Below are the code and all the weights of a small trained network. Each question names an input and a class and asks about switching units off, where a switched-off unit gives its printed mean instead of its output.

import numpy as np


def w(rows, s, z=0):
    codes = np.array(rows[::2]) - 128.0
    scale = np.full(codes.shape[1], s)
    scale[-1] = z or s
    return codes * scale


def norm(h):
    return h / np.sqrt((h * h).mean(-1, keepdims=True) + 1e-5)


def f(y):
    return y / 2 * (1 + np.tanh(0.7978845608 * (y + 0.044715 * y**3)))


def log_softmax(a):
    a = a - a.max(-1, keepdims=True)
    return a - np.log(np.exp(a).sum(-1, keepdims=True))


def net(x, mask):
    res = np.array(x, float).reshape(1, 8) / 4 @ E
    u = 0
    for l in range(2):
        y = f(norm(res) @ A[l][:, :-1].T + A[l][:, -1])
        res = res + np.where(mask[u : u + 7], y, B[l][:, -1]) @ B[l][:, :-1]
        u += 7
    return log_softmax(norm(res)[-1] @ U[:, :-1].T + U[:, -1])


A, B = {}, {}
E = w([
[117,135,182,141,100,121,137,130,179],'x0',
[137,105,129,118,104,136,97,158,127],'x1',
[136,107,98,122,106,124,105,167,109],'x2',
[23,229,142,215,105,55,76,151,156],'x3',
[149,99,222,131,158,159,59,151,175],'x4',
[147,60,137,253,98,232,167,62,106],'x5',
[108,163,4,79,126,210,39,38,176],'x6',
[59,31,141,116,151,63,90,23,114],'x7',
],0.0067)
A[0] = w([
[113,53,160,102,99,57,86,24,140,98],'L0N1',
[199,53,89,152,133,92,176,148,187,171],'L0N2',
[78,204,166,189,34,104,74,119,105,56],'L0N3',
[140,203,132,103,76,176,149,112,175,59],'L0N4',
[57,54,155,90,77,84,96,33,104,94],'L0N5',
[85,208,169,188,100,94,34,109,1,68],'L0N6',
[100,186,121,207,129,86,77,110,99,2],'L0N7',
],0.0079,0.0043)
B[0] = w([
[96,153,124,76,201,150,161,241,79,252],'L0N1',
[97,144,208,8,198,136,143,77,135,224],'L0N2',
[159,96,169,63,177,169,118,106,27,229],'L0N3',
[125,111,95,88,191,166,131,176,151,159],'L0N4',
[83,144,87,195,137,184,164,157,133,252],'L0N5',
[188,165,215,108,125,151,205,68,52,216],'L0N6',
[77,101,199,52,102,223,1,62,131,162],'L0N7',
],0.0091,0.0031)
A[1] = w([
[162,94,159,198,150,214,110,100,124,23],'L1N1',
[121,202,165,1,184,115,62,150,163,72],'L1N2',
[35,125,68,107,122,108,164,94,78,95],'L1N3',
[132,132,34,226,128,113,45,72,186,96],'L1N4',
[127,62,142,206,43,182,157,52,125,55],'L1N5',
[224,230,115,137,103,180,159,176,161,6],'L1N6',
[40,130,54,122,95,175,52,68,212,53],'L1N7',
],0.0093,0.0022)
B[1] = w([
[100,77,89,182,12,52,196,99,160,172],'L1N1',
[115,98,90,194,8,70,140,65,115,254],'L1N2',
[91,73,42,152,126,163,77,154,156,177],'L1N3',
[156,168,146,136,217,73,100,166,232,144],'L1N4',
[226,219,17,108,20,69,254,154,146,162],'L1N5',
[78,114,92,200,225,237,154,191,44,181],'L1N6',
[189,169,196,50,254,122,118,178,189,175],'L1N7',
],0.0085,0.0088)
U = w([
[72,113,79,213,205,212,119,204,69,13],'0',
[181,171,13,202,44,27,175,97,189,61],'1',
[191,93,152,51,91,229,101,2,44,162],'2',
[173,168,193,66,239,122,122,148,183,246],'3',
[119,96,69,224,91,132,119,125,155,153],'4',
],0.0068,0.0011)

Each question gives the input, the list of numbers given to net, and the class t.
The units are the neurons (one row each of A and B). Each row of codes is followed by its name. A weight is (code - 128) times the scale printed after its matrix; where a second scale follows, it is the last column's (A, B and U).
mask holds one flag per neuron, layer by layer. A switched-off neuron (its flag False) gives its mean, the last column of its row in B, instead of its output. The means were averaged over made-up inputs and are rounded, as every weight is.
A unit's drop is (log p(t) with every unit on - log p(t) with that unit switched off) / (log p(t) with every unit on - log p(t) with every unit switched off).
The circuit of an input: a set's keep is (log p(t) with only the set's units on - log p(t) with every unit switched off) / (log p(t) with every unit on - log p(t) with every unit switched off). Starting from the 12 units with the biggest drops (on a tie, the unit counted first), units are removed one at a time, each time the one whose removal leaves the highest keep (on an exact tie, the one counted first), for as long as the keep stays at least 0.8.
circuit, biggest first: the units of the circuit, biggest drop first
top k neurons: the k neurons with the biggest drops, biggest first
top k neurons in layer l: the k neurons of layer l with the biggest drops, biggest first
input [-8,5,4,7,4,7,2,2], class 1: top 3 neurons in layer 1 => (L1N5; L1N1; L1N6)
input [-5,-1,5,-3,8,-1,0,2], class 4: top 2 neurons in layer 0 => (L0N6; L0N3)
input [0,-3,-4,4,3,-7,-3,3], class 1: top 2 neurons => (L1N2; L1N6)
input [-1,-2,4,7,4,2,-8,6], class 3: circuit, biggest first => (L1N2)
input [3,2,8,-5,2,7,2,2], class 1: top 2 neurons => (L1N5; L1N1)
input [5,-5,3,6,-1,5,6,-3], class 2: top 4 neurons => (L0N3; L0N7; L0N6; L0N4)
input [6,5,7,2,-5,-3,-8,1], class 3: circuit, biggest first => (L1N2; L1N1)
input [-7,-2,-7,-1,6,-3,4,4], class 4: top 2 neurons in layer 1 => (L1N2; L1N6)
input [0,-4,-1,8,-2,1,-3,7], class 2: top 4 neurons => (L0N6; L0N7; L0N3; L1N6)
input [-2,7,6,-1,7,5,7,-2], class 3: top 2 neurons in layer 1 => (L1N7; L1N2)
input [-6,-7,5,8,-1,-3,-1,5], class 2: circuit, biggest first => (L0N6; L0N7)
input [3,1,3,8,-5,6,2,1], class 2: top 2 neurons in layer 0 => (L0N3; L0N7)
input [5,5,6,-3,1,3,0,-2], class 1: top 4 neurons in layer 0 => (L0N1; L0N3; L0N6; L0N4)
input [5,-7,-2,6,-4,5,2,3], class 2: top 4 neurons in layer 0 => (L0N3; L0N7; L0N6; L0N1)
input [-8,1,-4,6,-7,6,8,-2], class 3: circuit, biggest first => (L1N7; L1N4)
input [7,0,-2,7,6,-2,-3,8], class 0: top 4 neurons => (L0N5; L0N1; L0N2; L1N7)
input [1,6,-6,4,-6,5,6,-7], class 0: circuit, biggest first => (L1N6)
input [8,3,-8,-5,-3,2,-6,4], class 3: top 2 neurons in layer 1 => (L1N2; L1N6)
input [4,7,4,-8,5,8,3,1], class 1: top 3 neurons => (L1N5; L1N1; L0N3)
input [-3,-3,3,2,-6,8,-1,5], class 1: top 3 neurons in layer 1 => (L1N5; L1N6; L1N1)
input [-1,-3,4,-7,2,-4,7,8], class 0: top 2 neurons => (L0N1; L0N5)
input [-2,-2,-6,4,-4,8,-3,1], class 1: circuit, biggest first => (L1N5)
input [-6,-8,1,0,-7,4,8,-6], class 3: top 2 neurons => (L1N7; L1N4)
input [4,-6,-5,-2,2,3,-6,6], class 0: top 3 neurons => (L0N1; L0N5; L1N7)
input [3,3,-7,8,-4,5,1,7], class 2: top 4 neurons in layer 0 => (L0N6; L0N3; L0N7; L0N1)
input [-3,-1,2,-4,8,-1,2,2], class 4: top 3 neurons in layer 1 => (L1N2; L1N7; L1N5)
input [-6,0,-7,3,-3,5,1,3], class 1: circuit, biggest first => (L1N5)
input [-4,-2,4,-5,1,-6,-4,1], class 1: top 2 neurons in layer 0 => (L0N3; L0N6)
input [1,5,-5,3,2,5,5,7], class 0: top 2 neurons in layer 0 => (L0N1; L0N5)
